Below are the code and all the weights of a small trained network. Each question names an input and a class and asks about switching units off, where a switched-off unit gives its printed mean instead of its output.

import numpy as np


def w(rows, s, z=0):
    codes = np.array(rows[::2]) - 128.0
    scale = np.full(codes.shape[1], s)
    scale[-1] = z or s
    return codes * scale


def norm(h):
    return h / np.sqrt((h * h).mean(-1, keepdims=True) + 1e-5)


def f(y):
    return np.maximum(y, 0)


def log_softmax(a):
    a = a - a.max(-1, keepdims=True)
    return a - np.log(np.exp(a).sum(-1, keepdims=True))


def net(x, mask):
    res = np.array(x, float).reshape(1, 2) / 4 @ E
    u = 0
    for l in range(4):
        y = f(norm(res) @ A[l][:, :-1].T + A[l][:, -1])
        res = res + np.where(mask[u : u + 4], y, B[l][:, -1]) @ B[l][:, :-1]
        u += 4
    return log_softmax(norm(res)[-1] @ U[:, :-1].T + U[:, -1])


A, B = {}, {}
E = w([
[106,12,129,115,135,52,139,124,226,129],'x0',
[106,182,91,173,178,90,10,131,174,73],'x1',
],0.0012)
A[0] = w([
[156,75,100,173,169,148,177,157,148,71,1],'0.n0',
[94,108,169,96,12,159,197,119,115,155,200],'0.n1',
[198,237,118,129,149,245,120,93,46,126,172],'0.n2',
[72,162,72,161,114,93,91,87,167,119,134],'0.n3',
],0.0012,0.0029)
B[0] = w([
[17,79,130,112,133,79,124,44,86,95,128],'0.n0',
[102,126,147,183,168,92,3,137,133,44,253],'0.n1',
[148,64,128,85,185,40,165,135,174,125,242],'0.n2',
[122,73,192,132,142,128,119,167,119,102,174],'0.n3',
],0.0019,0.0022)
A[1] = w([
[157,249,118,113,138,191,138,163,41,142,56],'1.n0',
[191,214,131,117,139,207,163,124,36,160,19],'1.n1',
[121,65,174,92,85,112,221,109,93,159,187],'1.n2',
[146,86,207,95,3,205,221,118,35,197,2],'1.n3',
],0.0024,0.001)
B[1] = w([
[177,92,147,81,29,89,214,105,238,172,205],'1.n0',
[194,83,183,80,90,41,207,58,186,216,191],'1.n1',
[131,137,84,139,147,134,44,151,171,97,254],'1.n2',
[15,180,22,214,198,197,4,180,122,29,221],'1.n3',
],0.0027,0.0022)
A[2] = w([
[106,41,199,162,189,63,107,150,128,68,205],'2.n0',
[135,225,26,167,45,203,96,103,136,164,2],'2.n1',
[130,112,137,114,165,58,102,96,120,117,157],'2.n2',
[232,197,142,128,35,122,253,42,142,240,34],'2.n3',
],0.0021,0.00062)
B[2] = w([
[182,195,115,110,112,167,210,117,61,161,252],'2.n0',
[85,11,96,172,239,156,100,221,90,79,138],'2.n1',
[70,132,151,96,90,169,157,150,79,141,186],'2.n2',
[188,52,143,13,39,55,233,239,213,7,173],'2.n3',
],0.002,0.004)
A[3] = w([
[144,19,125,74,65,62,210,85,234,174,4],'3.n0',
[157,175,138,76,51,252,222,115,23,202,72],'3.n1',
[113,45,145,150,135,76,134,115,212,116,86],'3.n2',
[85,201,88,229,180,157,13,121,126,68,63],'3.n3',
],0.0027,0.0021)
B[3] = w([
[242,255,172,2,40,53,199,237,195,9,254],'3.n0',
[82,63,136,163,178,61,170,51,56,195,221],'3.n1',
[180,185,173,103,96,130,171,101,72,161,210],'3.n2',
[75,37,44,152,165,214,78,199,161,74,241],'3.n3',
],0.0036,0.0033)
U = w([
[254,227,226,22,18,30,243,224,234,27,234],'0',
[20,19,21,230,221,237,18,240,210,20,252],'1',
[37,35,167,212,217,33,234,25,10,229,197],'2',
[109,222,240,231,23,243,16,22,226,240,2],'3',
],0.0045,0.0037)

Each question gives the input, the list of numbers given to net, and the class t.
The units are the neurons (one row each of A and B). Each row of codes is followed by its name. A weight is (code - 128) times the scale printed after its matrix; where a second scale follows, it is the last column's (A, B and U).
mask holds one flag per neuron, layer by layer. A switched-off neuron (its flag False) gives its mean, the last column of its row in B, instead of its output. The means were averaged over made-up inputs and are rounded, as every weight is.
A unit's drop is (log p(t) with every unit on - log p(t) with that unit switched off) / (log p(t) with every unit on - log p(t) with every unit switched off).
most important unit: the unit with the biggest drop
k most important neurons: the k neurons with the biggest drops, biggest first
drop when u is switched off: that unit's drop, to one decimal
input [6,7], class 1: 4 most important neurons	[1.n1, 1.n0, 2.n3, 0.n2]
input [0,-1], class 2: most important unit	1.n3
input [3,5], class 1: 2 most important neurons	[1.n1, 1.n0]
input [-3,2], class 2: 2 most important neurons	[0.n2, 1.n3]
input [-2,1], class 2: 3 most important neurons	[0.n2, 1.n0, 1.n3]
input [3,-1], class 2: 4 most important neurons	[2.n0, 1.n0, 1.n3, 0.n2]
input [-1,-3], class 2: 2 most important neurons	[0.n1, 1.n3]
input [-3,1], class 2: 2 most important neurons	[0.n2, 1.n3]
input [4,7], class 1: 2 most important neurons	[1.n0, 3.n0]
input [4,8], class 1: drop when 3.n0 is switched off	0.1
input [0,1], class 2: drop when 1.n3 is switched off	0.8
input [-1,-2], class 2: drop when 1.n3 is switched off	0.1
